Here is a tiny trained network, its code and every weight. The questions are about switching its units off for an input and a target symbol, where a switched-off unit gives its printed mean instead of its output.

import numpy as np


def w(rows, s, z=0):
    codes = np.array(rows[::2]) - 128.0
    scale = np.full(codes.shape[1], s)
    scale[-1] = z or s
    return codes * scale


def norm(h):
    return h / np.sqrt((h * h).mean(-1, keepdims=True) + 1e-5)


def f(y):
    return y / 2 * (1 + np.tanh(0.7978845608 * (y + 0.044715 * y**3)))


def softmax(a):
    e = np.exp(a - a.max(-1, keepdims=True))
    return e / e.sum(-1, keepdims=True)


def log_softmax(a):
    a = a - a.max(-1, keepdims=True)
    return a - np.log(np.exp(a).sum(-1, keepdims=True))


def net(x, mask):
    ids = ['αγζθλξφ'.index(c) for c in x.split()]
    T = len(ids)
    res = E[ids] + P[:T]
    u = 0
    for l in range(2):
        r = norm(res)
        for j in range(2):
            rows = slice(4 * j, 4 * j + 4)
            q, k, v = (r @ M[l][rows].T for M in (Q, K, V))
            z = softmax(np.where(np.tri(T) > 0, q @ k.T / 4**0.5, -1e9)) @ v
            o = O[l][rows]
            res = res + np.where(mask[u + j], z, o[:, -1]) @ o[:, :-1]
        u += 2
        y = f(norm(res) @ A[l][:, :-1].T + A[l][:, -1])
        res = res + np.where(mask[u : u + 16], y, B[l][:, -1]) @ B[l][:, :-1]
        u += 16
    return log_softmax(norm(res)[-1] @ U[:, :-1].T + U[:, -1])


Q, K, V, O, A, B = {}, {}, {}, {}, {}, {}
E = w([
[203,99,109,107,101,171],'α',
[142,217,139,140,188,79],'γ',
[55,85,130,50,144,130],'ζ',
[1,145,125,109,117,142],'θ',
[49,155,63,109,107,100],'λ',
[113,147,231,145,181,200],'ξ',
[169,171,98,76,102,178],'φ',
],0.0059)
P = w([
[140,83,4,195,232,179],'0',
[133,108,22,150,199,158],'1',
[124,124,47,127,166,151],'2',
[126,133,68,116,141,144],'3',
[124,141,86,105,123,136],'4',
[133,144,101,102,105,125],'5',
[141,147,117,93,89,114],'6',
[153,150,133,91,70,106],'7',
[156,149,156,83,48,96],'8',
[172,150,159,87,27,84],'9',
],0.0045)
Q[0] = w([
[221,187,96,54,97,164],'L0H0',
[75,103,40,150,152,54],'L0H0',
[66,95,178,167,112,112],'L0H0',
[85,148,86,103,39,135],'L0H0',
[88,174,139,17,93,155],'L0H1',
[77,236,73,105,61,156],'L0H1',
[221,136,162,203,188,161],'L0H1',
[152,147,119,255,152,148],'L0H1',
],0.0078)
K[0] = w([
[170,176,247,155,150,48],'L0H0',
[81,90,74,69,124,84],'L0H0',
[116,53,66,111,72,194],'L0H0',
[102,103,191,77,49,90],'L0H0',
[124,172,248,131,39,109],'L0H1',
[163,134,191,23,110,100],'L0H1',
[109,122,105,164,211,182],'L0H1',
[117,86,86,96,255,175],'L0H1',
],0.0075)
V[0] = w([
[132,92,70,157,96,183],'L0H0',
[133,146,112,151,149,101],'L0H0',
[154,127,93,107,84,105],'L0H0',
[79,56,138,160,76,207],'L0H0',
[178,172,95,253,106,124],'L0H1',
[76,185,104,181,142,130],'L0H1',
[113,15,80,118,114,86],'L0H1',
[112,180,71,110,103,65],'L0H1',
],0.005)
O[0] = w([
[167,87,142,68,136,150,156],'L0H0',
[119,164,106,163,110,160,120],'L0H0',
[74,90,123,121,103,158,93],'L0H0',
[150,95,113,37,166,91,137],'L0H0',
[138,171,185,71,126,187,1],'L0H1',
[212,107,132,125,89,147,142],'L0H1',
[106,147,146,253,112,121,135],'L0H1',
[89,70,120,172,108,198,157],'L0H1',
],0.0043,0.0034)
A[0] = w([
[131,132,134,105,149,113,99],'L0N0',
[69,210,114,106,170,135,140],'L0N1',
[67,22,129,144,110,97,72],'L0N2',
[28,222,76,142,121,77,159],'L0N3',
[240,173,94,148,104,68,54],'L0N4',
[69,122,140,183,123,143,78],'L0N5',
[180,162,197,93,188,42,112],'L0N6',
[124,98,255,209,198,188,67],'L0N7',
[97,91,244,226,163,190,4],'L0N8',
[106,140,162,138,113,118,88],'L0N9',
[124,61,129,64,197,106,81],'L0N10',
[187,84,149,62,132,185,68],'L0N11',
[214,154,153,105,127,160,108],'L0N12',
[131,197,179,127,129,131,87],'L0N13',
[173,80,122,179,159,182,33],'L0N14',
[114,137,182,74,86,135,62],'L0N15',
],0.0046,0.0022)
B[0] = w([
[139,138,131,146,113,141,122],'L0N0',
[161,96,202,94,140,133,186],'L0N1',
[115,184,91,207,179,144,220],'L0N2',
[152,60,165,101,197,76,252],'L0N3',
[59,59,140,111,128,161,133],'L0N4',
[83,128,146,119,167,111,110],'L0N5',
[98,159,111,231,92,222,149],'L0N6',
[169,2,113,72,137,160,134],'L0N7',
[182,71,110,60,121,95,94],'L0N8',
[128,122,123,104,129,107,94],'L0N9',
[158,187,111,146,39,180,210],'L0N10',
[92,106,86,190,108,71,164],'L0N11',
[50,79,72,197,121,120,165],'L0N12',
[144,183,140,208,89,119,116],'L0N13',
[93,114,123,55,124,94,100],'L0N14',
[175,127,93,134,138,112,117],'L0N15',
],0.0034,0.0019)
Q[1] = w([
[57,64,83,118,113,108],'L1H0',
[105,139,65,49,80,102],'L1H0',
[146,140,110,48,130,128],'L1H0',
[168,200,136,161,101,163],'L1H0',
[118,148,115,165,110,116],'L1H1',
[131,83,70,46,56,136],'L1H1',
[251,169,124,153,66,184],'L1H1',
[2,90,96,119,166,48],'L1H1',
],0.009)
K[1] = w([
[87,111,188,112,41,74],'L1H0',
[161,158,212,68,19,111],'L1H0',
[225,172,185,144,19,137],'L1H0',
[134,123,91,95,213,214],'L1H0',
[61,82,175,168,176,89],'L1H1',
[176,203,253,69,60,146],'L1H1',
[194,40,170,162,201,231],'L1H1',
[45,195,125,106,29,46],'L1H1',
],0.0057)
V[1] = w([
[53,151,188,166,196,107],'L1H0',
[63,189,143,42,83,51],'L1H0',
[209,109,182,112,188,106],'L1H0',
[72,74,207,97,109,185],'L1H0',
[79,182,67,116,150,43],'L1H1',
[138,123,149,146,87,105],'L1H1',
[118,123,252,82,243,176],'L1H1',
[181,148,105,136,37,121],'L1H1',
],0.0039)
O[1] = w([
[149,116,54,102,73,158,66],'L1H0',
[140,163,22,165,235,200,35],'L1H0',
[63,41,143,120,64,161,49],'L1H0',
[252,10,69,192,147,125,69],'L1H0',
[190,100,190,160,78,188,172],'L1H1',
[125,109,92,99,154,167,19],'L1H1',
[166,185,57,160,112,93,146],'L1H1',
[68,128,105,91,189,182,1],'L1H1',
],0.0034,0.0022)
A[1] = w([
[108,129,101,89,99,68,108],'L1N0',
[154,132,109,71,57,237,52],'L1N1',
[165,145,73,133,107,116,82],'L1N2',
[169,202,146,223,68,193,113],'L1N3',
[84,97,162,122,111,125,133],'L1N4',
[183,209,157,183,43,197,50],'L1N5',
[121,127,124,72,162,115,114],'L1N6',
[138,208,254,156,126,92,139],'L1N7',
[163,50,137,159,79,156,98],'L1N8',
[171,142,80,127,76,102,78],'L1N9',
[83,115,139,193,118,252,44],'L1N10',
[152,130,53,106,147,148,158],'L1N11',
[112,211,107,174,104,144,143],'L1N12',
[219,7,204,64,105,152,2],'L1N13',
[95,93,142,136,100,161,76],'L1N14',
[156,185,124,73,93,113,24],'L1N15',
],0.0068,0.0034)
B[1] = w([
[154,116,139,149,131,135,221],'L1N0',
[104,109,97,158,75,137,166],'L1N1',
[158,163,101,103,153,123,137],'L1N2',
[101,134,174,148,94,94,211],'L1N3',
[167,133,140,132,137,129,176],'L1N4',
[120,141,166,175,115,82,207],'L1N5',
[127,137,163,119,112,148,167],'L1N6',
[141,150,165,158,72,100,252],'L1N7',
[138,130,156,94,134,121,143],'L1N8',
[139,163,150,104,165,150,155],'L1N9',
[152,126,165,161,149,163,100],'L1N10',
[163,142,158,132,111,119,200],'L1N11',
[147,108,162,119,128,110,189],'L1N12',
[154,1,146,67,135,125,210],'L1N13',
[139,139,135,142,150,134,116],'L1N14',
[144,97,112,167,154,142,137],'L1N15',
],0.0083,0.0026)
U = w([
[169,2,157,67,109,110,165],'α',
[128,146,202,192,55,59,254],'γ',
[22,171,157,54,152,140,84],'ζ',
[149,103,173,219,195,213,36],'θ',
[75,74,36,189,174,50,93],'λ',
[219,199,82,90,155,108,138],'ξ',
[110,113,56,143,21,213,64],'φ',
],0.0067,0.00088)

Each question gives the input, a string of symbols that net reads in full, and the target symbol t.
The units are the heads (4 rows each of Q, K, V and O) and the neurons (one row each of A and B). Each row of codes is followed by its name. A weight is (code - 128) times the scale printed after its matrix; where a second scale follows, it is the last column's (O, A, B and U).
mask holds one flag per unit, layer by layer, with each layer's heads first. A switched-off unit (its flag False) gives its mean, the last column of its rows in O or B, instead of its output. The means were averaged over made-up inputs and are rounded, as every weight is.
A unit's drop is (log p(t) with every unit on - log p(t) with that unit switched off) / (log p(t) with every unit on - log p(t) with every unit switched off).
The circuit of an input: a set's keep is (log p(t) with only the set's units on - log p(t) with every unit switched off) / (log p(t) with every unit on - log p(t) with every unit switched off). Starting from the 12 units with the biggest drops (on a tie, the unit counted first), units are removed one at a time, each time the one whose removal leaves the highest keep (on an exact tie, the one counted first), for as long as the keep stays at least 0.8.
circuit, biggest first: the units of the circuit, biggest drop first
unit that matters most: the unit with the biggest drop
top k neurons: the k neurons with the biggest drops, biggest first
k most important neurons of layer l: the k neurons of layer l with the biggest drops, biggest first
heads that matter: for each layer, one digit per head in row order, 1 if its drop is at least 0.15 and else 0, layers parted by /
input ζ ξ λ φ θ ξ φ θ, target ζ: heads that matter => 01 / 10
input λ γ θ α, target γ: circuit, biggest first => [L0H0; L1N3]
input φ ζ γ θ, target φ: circuit, biggest first => [L0H1; L1H0; L1N5; L1N3]
input ζ θ ξ λ ζ ζ ζ α, target ξ: unit that matters most => L0N3
input γ ξ γ ζ, target φ: heads that matter => 00 / 10
input ξ φ λ, target ζ: top 2 neurons => [L0N3; L1N13]
input ζ ξ γ ζ λ, target λ: circuit, biggest first => [L0H1; L0N3; L1N7; L1N3]
input ζ φ ξ ξ θ ζ, target ξ: heads that matter => 01 / 00
input θ γ ζ θ, target λ: top 3 neurons => [L0N3; L1N7; L1N13]
input α θ γ φ λ θ γ θ γ λ, target φ: circuit, biggest first => [L0H1; L1H1; L1N1; L1H0]
input θ ζ α ζ, target γ: circuit, biggest first => [L0H1; L1H1; L1N13]
input ξ ξ λ θ, target θ: circuit, biggest first => [L1H1; L1N10; L1H0]
input φ α α ζ φ ζ, target ζ: heads that matter => 00 / 10
input γ ξ ζ θ, target λ: heads that matter => 01 / 10
input λ ζ λ θ α γ φ ξ, target α: top 2 neurons => [L0N7; L0N8]
input λ ζ ξ ζ λ ζ, target θ: heads that matter => 01 / 01
input λ α ζ φ λ ζ λ ζ, target θ: unit that matters most => L1H1
input ζ φ ζ, target ζ: heads that matter => 10 / 00
input ζ γ φ, target γ: heads that matter => 10 / 00
input ξ ζ α α ζ λ, target λ: heads that matter => 01 / 10
input ξ ξ φ θ θ ζ, target ξ: heads that matter => 00 / 00
input α α θ ζ ξ γ λ, target φ: heads that matter => 11 / 11
input φ ζ α ξ θ, target α: unit that matters most => L1H0
input α λ λ γ ξ, target α: top 2 neurons => [L0N7; L1N13]
input γ λ λ θ γ θ λ, target ξ: 2 most important neurons of layer 1 => [L1N13; L1N11]
input θ ζ ζ ζ ζ φ ζ φ λ λ, target θ: 3 most important neurons of layer 0 => [L0N2; L0N14; L0N8]
input ξ φ ζ θ α ξ α, target ξ: unit that matters most => L1H1
